Below are the code and all the weights of a small trained network. Each question names an input and a class and asks about switching units off, where a switched-off unit gives its printed mean instead of its output.

import numpy as np


def w(rows, s, z=0):
    codes = np.array(rows[::2]) - 128.0
    scale = np.full(codes.shape[1], s)
    scale[-1] = z or s
    return codes * scale


def norm(h):
    return h / np.sqrt((h * h).mean(-1, keepdims=True) + 1e-5)


def f(y):
    return np.maximum(y, 0)


def log_softmax(a):
    a = a - a.max(-1, keepdims=True)
    return a - np.log(np.exp(a).sum(-1, keepdims=True))


def net(x, mask):
    res = np.array(x, float).reshape(1, 4) / 4 @ E
    u = 0
    for l in range(3):
        y = f(norm(res) @ A[l][:, :-1].T + A[l][:, -1])
        res = res + np.where(mask[u : u + 6], y, B[l][:, -1]) @ B[l][:, :-1]
        u += 6
    return log_softmax(norm(res)[-1] @ U[:, :-1].T + U[:, -1])


A, B = {}, {}
E = w([
[143,163,72,186,148,120,143,86],'x0',
[193,112,168,79,165,202,77,95],'x1',
[133,23,80,124,37,209,176,99],'x2',
[88,1,81,134,169,158,5,85],'x3',
],0.009)
A[0] = w([
[139,162,254,104,118,136,134,159,83],'0.n1',
[114,152,139,130,100,107,181,186,49],'0.n2',
[170,233,114,148,191,72,145,130,64],'0.n3',
[133,109,112,112,133,147,70,87,16],'0.n4',
[160,209,241,68,122,130,126,165,62],'0.n5',
[170,108,174,28,95,150,136,172,3],'0.n6',
],0.0099,0.0035)
B[0] = w([
[151,188,146,63,145,98,166,191,223],'0.n1',
[184,87,98,156,189,31,59,174,201],'0.n2',
[71,198,241,31,100,200,164,254,255],'0.n3',
[104,78,123,148,203,139,128,82,186],'0.n4',
[137,248,197,66,123,137,185,246,253],'0.n5',
[68,161,232,101,96,134,212,188,193],'0.n6',
],0.0066,0.0064)
A[1] = w([
[119,128,44,169,63,101,158,46,59],'1.n1',
[135,254,85,179,134,105,166,125,185],'1.n2',
[178,75,129,88,10,184,223,142,72],'1.n3',
[149,178,135,121,175,79,55,131,62],'1.n4',
[119,240,74,217,127,27,166,110,103],'1.n5',
[85,102,97,210,71,33,162,212,4],'1.n6',
],0.0088,0.0029)
B[1] = w([
[186,189,96,96,138,147,144,128,186],'1.n1',
[183,108,169,91,117,158,147,133,242],'1.n2',
[83,145,174,220,132,80,115,105,254],'1.n3',
[102,120,157,195,146,107,158,164,191],'1.n4',
[204,42,157,56,211,138,143,200,197],'1.n5',
[119,125,1,93,114,95,150,110,218],'1.n6',
],0.012,0.0056)
A[2] = w([
[146,156,169,158,137,111,227,140,190],'2.n1',
[19,80,147,131,126,137,109,137,98],'2.n2',
[164,194,199,94,117,116,118,171,16],'2.n3',
[180,112,79,50,176,162,115,116,4],'2.n4',
[118,70,54,88,134,210,46,114,46],'2.n5',
[146,184,136,141,255,71,66,189,177],'2.n6',
],0.009,0.0043)
B[2] = w([
[154,68,158,56,196,177,84,107,237],'2.n1',
[161,90,122,142,160,41,105,119,173],'2.n2',
[161,203,130,58,113,186,97,167,217],'2.n3',
[126,14,134,184,103,105,154,137,150],'2.n4',
[201,89,101,110,141,71,235,207,184],'2.n5',
[66,95,219,165,2,153,88,98,254],'2.n6',
],0.009,0.0089)
U = w([
[146,196,124,193,141,177,107,45,1],'0',
[96,184,7,121,99,106,120,100,35],'1',
[127,176,205,55,131,165,119,166,160],'2',
[187,46,87,113,154,95,145,132,233],'3',
[55,84,182,194,120,113,56,100,98],'4',
],0.017,0.004)

Each question gives the input, the list of numbers given to net, and the class t.
The units are the neurons (one row each of A and B). Each row of codes is followed by its name. A weight is (code - 128) times the scale printed after its matrix; where a second scale follows, it is the last column's (A, B and U).
mask holds one flag per neuron, layer by layer. A switched-off neuron (its flag False) gives its mean, the last column of its row in B, instead of its output. The means were averaged over made-up inputs and are rounded, as every weight is.
A unit's drop is (log p(t) with every unit on - log p(t) with that unit switched off) / (log p(t) with every unit on - log p(t) with every unit switched off).
The circuit of an input: a set's keep is (log p(t) with only the set's units on - log p(t) with every unit switched off) / (log p(t) with every unit on - log p(t) with every unit switched off). Starting from the 12 units with the biggest drops (on a tie, the unit counted first), units are removed one at a time, each time the one whose removal leaves the highest keep (on an exact tie, the one counted first), for as long as the keep stays at least 0.8.
circuit, biggest first: the units of the circuit, biggest drop first
k most important neurons: the k neurons with the biggest drops, biggest first
top k neurons in layer l: the k neurons of layer l with the biggest drops, biggest first
drop of u: that unit's drop, to one decimal
input [4,-1,6,-2], class 0: circuit, biggest first	1.n3; 1.n1; 0.n5; 0.n3
input [1,-4,-5,4], class 4: 3 most important neurons	0.n5; 2.n6; 0.n1
input [1,-4,0,-1], class 3: circuit, biggest first	1.n6; 0.n5
input [-7,7,8,5], class 4: circuit, biggest first	1.n3
input [-7,-6,4,-4], class 3: top 2 neurons in layer 0	0.n3; 0.n2
input [0,3,8,-6], class 4: 3 most important neurons	1.n3; 0.n5; 0.n3
input [-8,-4,3,1], class 3: 4 most important neurons	2.n6; 1.n6; 2.n2; 0.n3
input [2,-6,-2,1], class 3: 2 most important neurons	1.n6; 0.n5
input [-1,8,-1,5], class 3: 2 most important neurons	2.n5; 1.n3
input [3,8,0,4], class 3: 2 most important neurons	2.n5; 1.n3
input [0,-8,-4,7], class 3: 3 most important neurons	1.n6; 1.n3; 1.n5
input [2,5,2,-1], class 4: 2 most important neurons	1.n3; 0.n3
input [-8,6,8,3], class 4: 2 most important neurons	1.n3; 0.n6
input [5,-6,-2,5], class 3: most important neuron	1.n5
input [6,6,6,0], class 0: top 3 neurons in layer 1	1.n3; 1.n5; 1.n6
input [-7,-1,6,0], class 4: drop of 1.n3	0.2
input [-4,-2,5,0], class 4: drop of 1.n3	0.5
input [-4,-7,5,1], class 1: drop of 0.n4	0.0
